How the nodes are linked:
t: Nuv->Pav, Ded->Vor, Kuf->Lus, Nir->Ret, Ged->Dit, Ren->Zup, Taz->Deg, Kas->Taz, Mur->Fon, Fon->Mep, Ret->Biz, Zup->Zap, Mep->Pid, Fes->Bom, Piz->Bel, Vog->Nes, Paf->Vaz, Vom->Zat, Pav->Ded, Kor->Zav, Bez->Fet, Zav->Vog, Zek->Daz, Ruz->Fes, Gir->Fov, Bok->Kas, Fep->Kiv, Sul->Biv, Zap->Ruz, Vaz->Bez, Fet->Vom, Dit->Nuv, Pid->Pas, Kez->Piz, Biz->Kuf, Nes->Gir, Bel->Bok, Nid->Nir, Vor->Paf, Fov->Zek, Ruf->Sul, Deg->Fep, Bom->Lig, Kiv->Ren, Daz->Ged, Pas->Kor, Lus->Ruf, Biv->Kez, Zat->Mur, Lig->Nid
k: Nuv->Ret, Ded->Nid, Kuf->Ged, Nir->Pav, Ged->Kuf, Ren->Zat, Taz->Pid, Kas->Pas, Mur->Kiv, Fon->Fep, Ret->Nuv, Zup->Vom, Mep->Deg, Fes->Vaz, Piz->Vog, Vog->Piz, Paf->Bom, Vom->Zup, Pav->Nir, Kor->Bok, Bez->Ruz, Zav->Bel, Zek->Ruf, Ruz->Bez, Gir->Biv, Bok->Kor, Fep->Fon, Sul->Fov, Zap->Fet, Vaz->Fes, Fet->Zap, Dit->Biz, Pid->Taz, Kez->Nes, Biz->Dit, Nes->Kez, Bel->Zav, Nid->Ded, Vor->Lig, Fov->Sul, Ruf->Zek, Deg->Mep, Bom->Paf, Kiv->Mur, Daz->Lus, Pas->Kas, Lus->Daz, Biv->Gir, Zat->Ren, Lig->Vor
d: Nuv->Dit, Ded->Pav, Kuf->Biz, Nir->Nid, Ged->Daz, Ren->Kiv, Taz->Kas, Kas->Bok, Mur->Zat, Fon->Mur, Ret->Nir, Zup->Ren, Mep->Fon, Fes->Ruz, Piz->Kez, Vog->Zav, Paf->Vor, Vom->Fet, Pav->Nuv, Kor->Pas, Bez->Vaz, Zav->Kor, Zek->Fov, Ruz->Zap, Gir->Nes, Bok->Bel, Fep->Deg, Sul->Ruf, Zap->Zup, Vaz->Paf, Fet->Bez, Dit->Ged, Pid->Mep, Kez->Biv, Biz->Ret, Nes->Vog, Bel->Piz, Nid->Lig, Vor->Ded, Fov->Gir, Ruf->Lus, Deg->Taz, Bom->Fes, Kiv->Fep, Daz->Zek, Pas->Pid, Lus->Kuf, Biv->Sul, Zat->Vom, Lig->Bom

The rows follow the links: the fewer symbols apart two nodes are, the more alike their rows tend to be.

Each row is also shifted at random along 3 hidden directions that mean nothing.

Some nodes, each with a row of numbers:
Fov -> [ 38 -50  27 -22 -38  13  33  30 -16 -43 -35  33  24 -25  17  28  13  -5 -41   6 -42   7  18   3  12  23  -1 -15  -6 -19   3  16   4]
Piz -> [-12 -37  24  20   8  48 -47  -4 -23  41 -11  45 -10 -37  20  13  16 -20 -24 -13 -16 -20   2 -10  -8 -27  -8 -39 -35  -5  14  22  11]
Bez -> [ -18   34  -20  -45  -25  -29   14   29   29 -102  -22  -32   -6  -36    2  -46  -37   19   39   14    3  -17  -39   37   -7  -13    1    7   11   15   26   33  -21]
Fep -> [ 28 -54  19  -3 -17  20  42  30 -10   1 -13  42  43  23   0  60  22  -9 -34  -5 -44  12  35  -2  13  32  15  29  17  -8 -17  -7  27]
Mur -> [ 12  26  -3   0  30  24   9 -49  14  90  38 -41  30  53   2   4   6  29  13  16  -4  68  33  14   6  38   7  20  16 -44  -4  -7 -28]
Biz -> [ 59  25 -29 -30 -13  -7  33   1 -12 -15  15 -23  32  37  22   4  28  20  12 -13   4  36  36  -1  18   4  31  -2  25 -28  21   8  -7]
Kez -> [-104  -20   15   11   -4    6  -35   17  -24  -12   -6   25  -19  -36   19    2    8  -30   -7   -9    3  -33  -10  -18   -9  -38   -8  -32  -27    2   19   -1   17]
Vor -> [-17  -4  -8  32  36  33 -41 -14  37  67 -13  21  -7 -14 -31   5 -24 -16  20   3   9 -18 -20  21 -21  -9 -11  12  -8  49  -5  21   8]
Dit -> [  3 -40  22  23   2  11   6  14 -11  39  12  20  19  39 -11  38  18 -12 -23  10 -18   5  26  -8   2  23   5  34  10  14 -34 -31  31]
Deg -> [  5  -3  19 -13  -3 -22  37 -14  28  16  -9  -7  21  -4 -38  21 -20   9 -10  25 -27  32 -14  11   8  59 -35  18   8  -7 -35 -24  -4]
Nir -> [ 56  48 -24 -38 -18 -24  24   8  14 -52   3 -37   0  -6   3 -31 -21  14  37   2   8  23  -8  15   0   0  -1   4  15 -21  25  10 -29]
Ded -> [ 28 -14 -23  49  28   7 -39   2   8  34   4  33 -11  19 -14   6   4 -26   6  -6  20 -34 -11   0 -18 -24   9  16  -6  52  -6   4  20]
Pid -> [-40  25 -16  12  22 -16 -20 -19 -24  40  36 -12 -20  17  11 -16  26   5   7 -13  32   3  12 -28  -8 -15   6 -11  -8 -15   5 -30   3]
Kiv -> [-23 -57  14   2 -10   2  31  42  -8  -5 -10  31  37  33  -7  43  12  -9 -26   1 -37   4  30  -7   5  25  16  37  21   8 -26 -13  30]
Nid -> [-70  29   5 -13 -30  28  -5   5  47   9 -36  -3  34 -32  11  -2 -35  -8  55  13 -42  30 -21  50 -18  30 -19   1   1  -5  30  34 -36]
Zek -> [-48 -23  41 -13 -15  -2  37 -16  32  12 -21  -5  22 -17 -22  22 -21  19 -24  27 -47  39 -12  19  14  66 -35   7   2 -21 -25 -20  -3]
Ged -> [ 19 -24  19   5  -8  -8  29   4  -6  15   7  10  20  33 -16  22   8   2 -34  16 -24  16  12  -5  19  37   5  31  10   4 -29 -41  21]
Sul -> [-68  -2  -6   9   8 -22  -6   1 -33 -20  29  -5 -33   5  20 -15  28  -5 -13 -15  30 -22   3 -40   5 -33  13 -16 -10  -6  16 -22  11]

The symbols that take the first to the second take the third to the fourth. What is the fourth?
Answers are names.
[-36 -42  40   0 -22  28  33   1  15  24 -24  15  26 -14 -16  41  -9   6 -37  24 -65  29   8  16   9  66 -29  17  -6 -22 -18  -3   2]
: [-19  24 -15   1  19 -16  18 -39 -13  26  39 -34  -1  35   2  -6  18  15  -3 -14  33  34  26 -27  21   4  16   0  10 -26 -11 -25 -16]
:: [-13 -22  29  -4   8  38 -10 -30  15  25 -40  33   8 -60  -5  14 -13  -4 -26  -4 -30   4 -14   4  -3  17 -35 -39 -30 -19   8  28 -14]
: Biv

[-22  21 -11  20  31 -10 -18 -23 -20  45  30 -23 -13  25  11  -8  28  -3   3  -9  40   0  20 -37   2 -17   5 -11 -10 -10  -3 -25   0]
: [-78 -10  48   5 -12  18 -28 -11  13  15 -35  16  -9 -72  -3   4 -25 -20   0   6 -37  -6 -43  14  -6  12 -52 -33 -39 -10  13   1  -9]
:: [ 73  -2  -5 -12   8 -15 -15 -10 -25 -49  -7  16 -30 -51  23 -27   3  -4 -19 -35  26 -37 -18 -20   1 -49  -5 -40 -35  -5  23  22  -4]
: Sul

[ 52   5  26   3  14  12 -17 -31  12  26  -5   3 -26 -50  -1 -13 -13  -1 -11  -4   7  -8 -33  -4  -8  -4 -39 -36 -36  -2  -5   5 -18]
: [ -8  21   3  14  25  -6 -32 -34   2  20   6  -6 -33 -41  -8 -23  -7 -12  -6 -20  32 -25 -27 -25  -1 -24 -25 -35 -39   7   8  -4 -15]
:: [  9  -8 -10  25  29  16 -45 -34 -11  63   4  15 -17 -16  16   6  21 -18 -17 -29  23 -17   6 -27  -7 -28 -12 -38 -31   3  10   9   7]
: Bok

[-92  35  -3 -24  -8  -8  34 -21  34  11   6 -39  29  13  -2   5 -10  14  31   9 -26  57   6  14   9  54 -21  12  20 -45  -1  -9 -30]
: [-47  -9   3  11   3 -19 -26  13 -35 -40   6  12 -41 -15  25 -15  31 -14 -15 -21  30 -41   0 -38  -2 -48   9 -32 -15   0  22  -8  19]
:: [105 -26  28   1  15  40  13 -57   5  64 -20  14  17 -30 -11  21   3  18 -46   0 -18  28   6  11  12  35 -18 -23 -14 -19  -8  22 -15]
: Dit

[134  14 -37   2  29  16  24 -46 -27  65  42 -18  23  61  14  12  47  29 -20 -20  27  46  57 -29  21   3  40  -1  17 -34 -11   5  -5]
: [  4  25 -16  11  25 -21 -23 -23 -20  22  37 -18 -39   6   6 -30  20 -11   2 -26  50 -14   9 -45   8 -35   2 -18 -20  -2   3 -15  -2]
:: [ 60 -38   4  46  32  10  -8   0  -8  68  20  29  10  56 -22  27  23  -7 -27  -4  12 -12  25 -19  -2   2  21  29   9  27 -36 -26  35]
: Ren

[-75   5  21   5   5 -15 -31   1 -19 -39   6   1 -43 -34   8 -29   6 -19 -13  -1  26 -36 -27 -20  -4 -28 -22 -28 -26   7   6 -16  -1]
: [  8  19   0   9  15  34 -26 -22  47  36 -26   8   7 -29 -16 -12 -33   3  32   8  -5  -2 -26  44 -23  12 -11   2   1  27  15  51 -24]
:: [  5  13 -19 -32 -33  -1  23  38 -25 -61   1 -25  29  28  36  -4  12   8  18   2 -15  21  32   9   3   1  32   7  27 -35  33  14  -4]
: Lus

[ 28 -68  21  21 -26  20  22  36 -33  11   0  42  34  37   8  57  35 -11 -40   4 -43  -1  53  -9   8  18  27  23  17  -2 -15 -17  38]
: [ 43  -4   9 -42 -37 -40  48  29   1 -86 -22  -3  11 -22  -9  -1  -8   2  -5   2 -28   0 -12  -2  12  24 -13   9   4  -7 -10 -21  -2]
:: [-62   2 -14   1 -26  -4  16  26 -37  -8  30  -2  12  41  32   7  26  -9   3  -2 -10  12  45 -10  -1  -9  22   6  16 -37  18 -11   9]
: Nir

[ 41  32 -16 -15  -7   8  -3 -18  35 -12 -15 -24   6 -21 -12 -27 -34  22  28  15   5   9 -23  35 -19   4  -5  -2   7  10  20  43 -26]
: [ 73  40 -16 -14   7  17  29 -38  21  40  16 -31  28  16   3  -4  -6  20  16  -3  -2  57  30   8   4  36  -1   7  16 -37   7  17 -32]
:: [ 59  -3 -15  18  -3  52 -33   3  15  30 -24  14  14 -18  19   2  -3  -7  31  -4 -10  10  -1  36 -25 -10  15 -11   9   0  38  57 -11]
: Zat

[-25  -6 -17  34  23  27 -22 -22 -28  82  30  15   1  28  26  19  31 -17 -10 -21   7   9  41 -37  -2 -21  23 -19  -4 -20  -3  -6  15]
: [-60  62 -19 -14  17 -80  14 -31   0 -49  44 -70 -48  18 -10 -54   2  28   7  -1  67   2 -27 -38  14 -19 -10  -6  -5 -12 -15 -57 -18]
:: [ 72   6 -16 -15  -8  34  13  -1  -8   6  -3 -11  34  20  19   7   4  20  15  -3 -13  30  31  22  -1  14  28   4  26 -28  37  46 -12]
: Bel

[-20  43 -28 -33  -8 -23  49 -10  12 -21  14 -41  19  18   7 -10   1  15  21  -3  -5  42  16  -4  13  23   2   9  19 -38   8  -6 -27]
: [ 31 -11  20 -12  -6 -23  36 -13   6  -5   7 -17  11  10 -29   5 -11  22 -17  27 -13  23   1   0  15  48 -18  22  11 -11 -28 -51   5]
:: [-44  17 -20 -11  -6 -15 -24  27  36 -56 -21  -7 -21 -37 -10 -37 -43  -9  44  -1  16 -42 -47  25 -15 -27  -9   9  -4  48  14  15  -7]
: Ruz

[-49  17  12  -3   3 -26 -30   1  -7 -41  -1  -9 -51 -53  -5 -27 -15 -13 -11   6  19 -31 -53 -23  -8 -30 -33 -36 -35   5   3 -22 -11]
: [  9 -34 -10  15   6 -19  -4  45 -30 -35  16  14 -23  40  -9   2  14  -8 -20  -1  35 -39  19 -14   2 -31  42  29  20  49 -14 -11  37]
:: [-27  -1  10  18  23 -20  22 -19  24  39  23  -6  -2  43 -43  14 -11   9 -21  18  10   5  -7   4   7  33   5  51  13  37 -42 -50   8]
: Ret

[-97  20  -2  12  21 -19 -33 -22   0  13   7  -5 -32 -24   2 -13   5 -15   3 -14  23 -18 -25 -29  -7 -17 -19 -27 -23   2   3 -14 -11]
: [ 52   9 -27  10  10  -7 -10  -8 -55  22  46 -15  -1  53  31  -8  46   3  -5 -23  35   1  47 -40   8 -31  34 -14   5 -27  15 -15  14]
:: [ 52 -61  31  -1 -31  57  11  22  -9  15 -48  60  50 -26  23  60  18 -22 -27   0 -64   7  24   9   2  24  -8 -12  -4 -16   6  33  17]
: Piz

[ 33   7 -33 -20   2 -34  30  20 -54 -63  41 -17  -6  42  38  -7  54   4 -18 -29  40  -8  43 -41  13 -35  43  -1  14 -26  17 -11  14]
: [ -2  31  -2 -11   6  34   7 -29  38  34 -17 -25  25  -3  -5 -11 -34  26  32  27 -20  34  -9  50  -8  31  -8   5  20 -10  12  40 -35]
:: [ 33  40 -18   1   8 -14 -24  13  11 -44   2 -21 -35 -23  -1 -47 -29   2  42  13  35 -25 -31  20 -19 -35  -3  -2  -1  41  28  17 -11]
: Pas

[ 75  18 -36  10  13 -27 -28  26   4 -54   4   9 -33  -6  -8 -31 -15 -14  25 -15  52 -58 -29  -6 -11 -55  14   9  -2  53   8   7   8]
: [ 97  30 -24  20  32   2 -41 -24  14  15  16 -19 -49   0 -16 -43 -24   6  30   5  60 -22 -19   6 -17 -36   6   2  -3  36   5  14 -13]
:: [ 81 -24  30 -12 -13  17  -3   4  -9  -7 -29  25   5 -45   8   6   4  -8 -27  -3 -40 -11  -4   0  -1   3 -25 -28 -21  -5  10  17   0]
: Pid

[  9  16  -9  -4  30 -45 -24 -16 -26 -30  37 -26 -53  -7   7 -43  12   4 -17 -14  65 -28  -9 -37   9 -47   1 -23 -21   8  -8 -19   0]
: [-109   -3   19   31   17  -19  -23   -3   40   47    1    2   -8   16  -35   11  -22  -24   14   16    2  -14  -34    3  -16   14  -25   35   -6   36  -35  -45   13]
:: [-47 -12   5  49  46  18 -38 -31  23  84  15   7 -13  23 -31  -4 -21  -1   5  20  17 -11 -15   9 -11   3   2  21  -1  51 -30  -3  10]
: Pas

